Here is a tiny trained network, its code and every weight. The questions are about switching its units off for an input and a class, where a switched-off unit gives its printed mean instead of its output.

import numpy as np


def w(rows, s, z=0):
    codes = np.array(rows[::2]) - 128.0
    scale = np.full(codes.shape[1], s)
    scale[-1] = z or s
    return codes * scale


def norm(h):
    return h / np.sqrt((h * h).mean(-1, keepdims=True) + 1e-5)


def f(y):
    return y / 2 * (1 + np.tanh(0.7978845608 * (y + 0.044715 * y**3)))


def log_softmax(a):
    a = a - a.max(-1, keepdims=True)
    return a - np.log(np.exp(a).sum(-1, keepdims=True))


def net(x, mask):
    res = np.array(x, float).reshape(1, 2) / 4 @ E
    u = 0
    for l in range(4):
        y = f(norm(res) @ A[l][:, :-1].T + A[l][:, -1])
        res = res + np.where(mask[u : u + 3], y, B[l][:, -1]) @ B[l][:, :-1]
        u += 3
    return log_softmax(norm(res)[-1] @ U[:, :-1].T + U[:, -1])


A, B = {}, {}
E = w([
[151,161,173,252,106,180,151],'x0',
[239,181,153,64,170,170,88],'x1',
],0.011)
A[0] = w([
[48,2,137,67,109,213,150,5],'L0N1',
[93,43,79,82,170,178,94,121],'L0N2',
[111,214,112,181,99,152,162,78],'L0N3',
],0.0065,0.0018)
B[0] = w([
[94,139,75,48,234,17,219,229],'L0N1',
[207,68,78,229,163,188,199,252],'L0N2',
[130,42,121,64,135,119,4,218],'L0N3',
],0.011,0.002)
A[1] = w([
[176,167,201,86,51,167,111,111],'L1N1',
[163,103,159,2,156,220,146,183],'L1N2',
[89,102,36,71,160,65,174,251],'L1N3',
],0.0069,0.0014)
B[1] = w([
[100,75,58,24,83,70,136,192],'L1N1',
[152,218,129,155,87,152,134,231],'L1N2',
[89,87,144,202,252,108,106,255],'L1N3',
],0.011,0.0066)
A[2] = w([
[98,122,146,169,121,185,151,2],'L2N1',
[151,145,61,102,187,136,91,190],'L2N2',
[135,254,100,71,68,173,133,128],'L2N3',
],0.0093,0.00075)
B[2] = w([
[191,47,232,1,120,81,165,133],'L2N1',
[185,184,111,136,74,225,157,196],'L2N2',
[2,168,215,53,100,95,134,254],'L2N3',
],0.01,0.0079)
A[3] = w([
[173,28,57,183,30,89,60,141],'L3N1',
[2,173,86,168,159,29,175,28],'L3N2',
[223,144,131,146,171,202,176,3],'L3N3',
],0.0075,0.0017)
B[3] = w([
[247,50,227,244,82,13,130,195],'L3N1',
[85,116,2,2,204,230,130,253],'L3N2',
[234,155,94,100,111,135,105,143],'L3N3',
],0.0073,0.0047)
U = w([
[181,62,207,233,60,55,106,203],'0',
[128,254,189,73,32,150,118,215],'1',
[100,60,70,189,242,127,170,180],'2',
[230,238,76,192,165,194,149,2],'3',
],0.0096,0.0021)

Each question gives the input, the list of numbers given to net, and the class t.
The units are the neurons (one row each of A and B). Each row of codes is followed by its name. A weight is (code - 128) times the scale printed after its matrix; where a second scale follows, it is the last column's (A, B and U).
mask holds one flag per neuron, layer by layer. A switched-off neuron (its flag False) gives its mean, the last column of its row in B, instead of its output. The means were averaged over made-up inputs and are rounded, as every weight is.
A unit's drop is (log p(t) with every unit on - log p(t) with that unit switched off) / (log p(t) with every unit on - log p(t) with every unit switched off).
The circuit of an input: a set's keep is (log p(t) with only the set's units on - log p(t) with every unit switched off) / (log p(t) with every unit on - log p(t) with every unit switched off). Starting from all 12 units, units are removed one at a time, each time the one whose removal leaves the highest keep (on an exact tie, the one counted first), for as long as the keep stays at least 0.8.
circuit, biggest first: the units of the circuit, biggest drop first
top k neurons: the k neurons with the biggest drops, biggest first
k most important neurons of layer l: the k neurons of layer l with the biggest drops, biggest first
drop when u is switched off: that unit's drop, to one decimal
input [7,8], class 1: circuit, biggest first : [L1N3; L2N3]
input [8,5], class 1: 2 most important neurons of layer 1 : [L1N3; L1N1]
input [6,-2], class 0: most important neuron of layer 2 : [L2N3]
input [7,3], class 0: 2 most important neurons of layer 0 : [L0N1; L0N3]
input [4,-4], class 0: top 2 neurons : [L2N3; L1N3]
input [-7,5], class 3: top 3 neurons : [L0N2; L2N2; L1N3]
input [6,4], class 1: top 2 neurons : [L1N3; L0N2]
input [5,1], class 0: top 2 neurons : [L1N2; L2N3]
input [4,2], class 1: top 2 neurons : [L1N3; L0N2]
input [5,-2], class 0: drop when L2N3 is switched off : 0.1
input [7,-2], class 0: drop when L1N3 is switched off : 0.0
input [6,6], class 1: drop when L1N3 is switched off : 0.3
